Below are the code and all the weights of a small trained network. Each question names an input and a class and asks about switching units off, where a switched-off unit gives its printed mean instead of its output.

import numpy as np


def w(rows, s, z=0):
    codes = np.array(rows[::2]) - 128.0
    scale = np.full(codes.shape[1], s)
    scale[-1] = z or s
    return codes * scale


def norm(h):
    return h / np.sqrt((h * h).mean(-1, keepdims=True) + 1e-5)


def f(y):
    return np.maximum(y, 0)


def log_softmax(a):
    a = a - a.max(-1, keepdims=True)
    return a - np.log(np.exp(a).sum(-1, keepdims=True))


def net(x, mask):
    res = np.array(x, float).reshape(1, 7) / 4 @ E
    u = 0
    for l in range(4):
        y = f(norm(res) @ A[l][:, :-1].T + A[l][:, -1])
        res = res + np.where(mask[u : u + 3], y, B[l][:, -1]) @ B[l][:, :-1]
        u += 3
    return log_softmax(norm(res)[-1] @ U[:, :-1].T + U[:, -1])


A, B = {}, {}
E = w([
[142,74,203,171,85,5,108],'x0',
[126,125,124,126,129,124,131],'x1',
[5,60,152,94,96,146,178],'x2',
[110,119,118,136,137,129,114],'x3',
[147,62,121,117,46,253,17],'x4',
[187,155,147,112,102,124,167],'x5',
[113,120,128,136,138,134,119],'x6',
],0.006)
A[0] = w([
[113,200,134,62,211,114,197,217],'0.n0',
[72,163,106,254,47,65,250,59],'0.n1',
[104,86,108,148,137,171,211,2],'0.n2',
],0.0053,0.0022)
B[0] = w([
[87,112,83,54,201,125,69,253],'0.n0',
[3,110,191,142,106,142,136,200],'0.n1',
[82,142,128,49,116,201,155,152],'0.n2',
],0.011,0.0044)
A[1] = w([
[80,114,34,143,148,103,81,220],'1.n0',
[119,191,133,118,134,209,126,254],'1.n1',
[165,69,114,95,254,71,133,146],'1.n2',
],0.0069,0.0019)
B[1] = w([
[249,160,161,76,113,133,181,254],'1.n0',
[102,15,2,200,140,145,126,249],'1.n1',
[196,248,137,169,161,177,178,235],'1.n2',
],0.0087,0.0042)
A[2] = w([
[69,254,216,161,137,19,183,94],'2.n0',
[50,139,15,57,84,158,164,106],'2.n1',
[90,61,210,43,100,54,83,1],'2.n2',
],0.006,0.00081)
B[2] = w([
[163,120,88,242,146,105,112,255],'2.n0',
[91,54,184,125,127,16,85,248],'2.n1',
[130,254,104,140,125,126,180,209],'2.n2',
],0.0084,0.0045)
A[3] = w([
[197,138,155,200,117,48,10,11],'3.n0',
[104,112,225,159,2,109,132,62],'3.n1',
[34,120,203,148,17,159,32,196],'3.n2',
],0.006,0.0013)
B[3] = w([
[97,101,252,101,79,168,53,248],'3.n0',
[132,134,29,65,141,225,138,215],'3.n1',
[182,204,133,136,118,71,225,254],'3.n2',
],0.011,0.004)
U = w([
[156,211,56,95,175,161,189,254],'0',
[153,183,205,248,172,94,83,43],'1',
[25,91,148,48,251,95,134,68],'2',
[28,162,143,217,123,80,194,80],'3',
[163,64,55,165,150,171,23,126],'4',
[144,121,218,98,58,165,81,89],'5',
[59,30,63,126,86,143,150,136],'6',
],0.013,0.0036)

Each question gives the input, the list of numbers given to net, and the class t.
The units are the neurons (one row each of A and B). Each row of codes is followed by its name. A weight is (code - 128) times the scale printed after its matrix; where a second scale follows, it is the last column's (A, B and U).
mask holds one flag per neuron, layer by layer. A switched-off neuron (its flag False) gives its mean, the last column of its row in B, instead of its output. The means were averaged over made-up inputs and are rounded, as every weight is.
A unit's drop is (log p(t) with every unit on - log p(t) with that unit switched off) / (log p(t) with every unit on - log p(t) with every unit switched off).
The circuit of an input: a set's keep is (log p(t) with only the set's units on - log p(t) with every unit switched off) / (log p(t) with every unit on - log p(t) with every unit switched off). Starting from all 12 units, units are removed one at a time, each time the one whose removal leaves the highest keep (on an exact tie, the one counted first), for as long as the keep stays at least 0.8.
units of the circuit, in order: the units of the circuit, biggest drop first
top k neurons: the k neurons with the biggest drops, biggest first
top k neurons in layer l: the k neurons of layer l with the biggest drops, biggest first
input [8,1,0,2,5,-7,-6], class 5: units of the circuit, in order	(3.n0)
input [1,-6,1,6,7,-7,-3], class 0: top 2 neurons in layer 2	(2.n0, 2.n1)
input [-3,3,1,-6,-2,-3,4], class 2: top 3 neurons	(0.n2, 2.n1, 3.n2)
input [3,3,8,6,6,-1,-5], class 0: units of the circuit, in order	(3.n2, 3.n1, 1.n1)
input [3,1,-1,5,-7,7,-3], class 1: units of the circuit, in order	(2.n0, 3.n0)
input [1,6,-6,-5,5,3,-7], class 5: top 2 neurons	(3.n0, 0.n0)
input [-5,-8,2,1,2,-7,1], class 6: top 2 neurons	(0.n0, 1.n1)
input [-1,3,2,-4,-5,-2,0], class 2: top 2 neurons	(0.n0, 0.n1)
input [-2,-6,-1,-3,3,3,-2], class 4: top 2 neurons in layer 0	(0.n1, 0.n2)
input [-7,4,1,8,-6,-2,0], class 2: top 2 neurons in layer 3	(3.n2, 3.n1)
input [-4,1,2,-3,3,-4,-6], class 6: units of the circuit, in order	(0.n0, 2.n1)
input [-2,-5,3,4,2,3,-4], class 6: top 2 neurons	(1.n1, 0.n0)
input [-3,6,2,-5,-7,8,0], class 2: top 2 neurons in layer 0	(0.n1, 0.n0)
input [7,5,-1,7,2,-1,-1], class 5: units of the circuit, in order	(3.n0)
input [2,-8,-6,-2,7,-2,1], class 5: top 3 neurons	(3.n0, 0.n0, 2.n0)
input [-8,-5,-5,1,2,-2,-2], class 4: top 2 neurons	(1.n1, 3.n2)
input [0,3,1,-8,-4,3,6], class 2: top 4 neurons	(0.n1, 0.n0, 3.n2, 2.n2)
input [-6,-7,1,-5,0,-4,-8], class 2: top 2 neurons in layer 2	(2.n1, 2.n0)
input [-2,-6,0,-7,1,-1,-8], class 4: top 2 neurons in layer 0	(0.n1, 0.n2)
input [-1,6,4,-7,-3,1,-7], class 2: units of the circuit, in order	(0.n0)
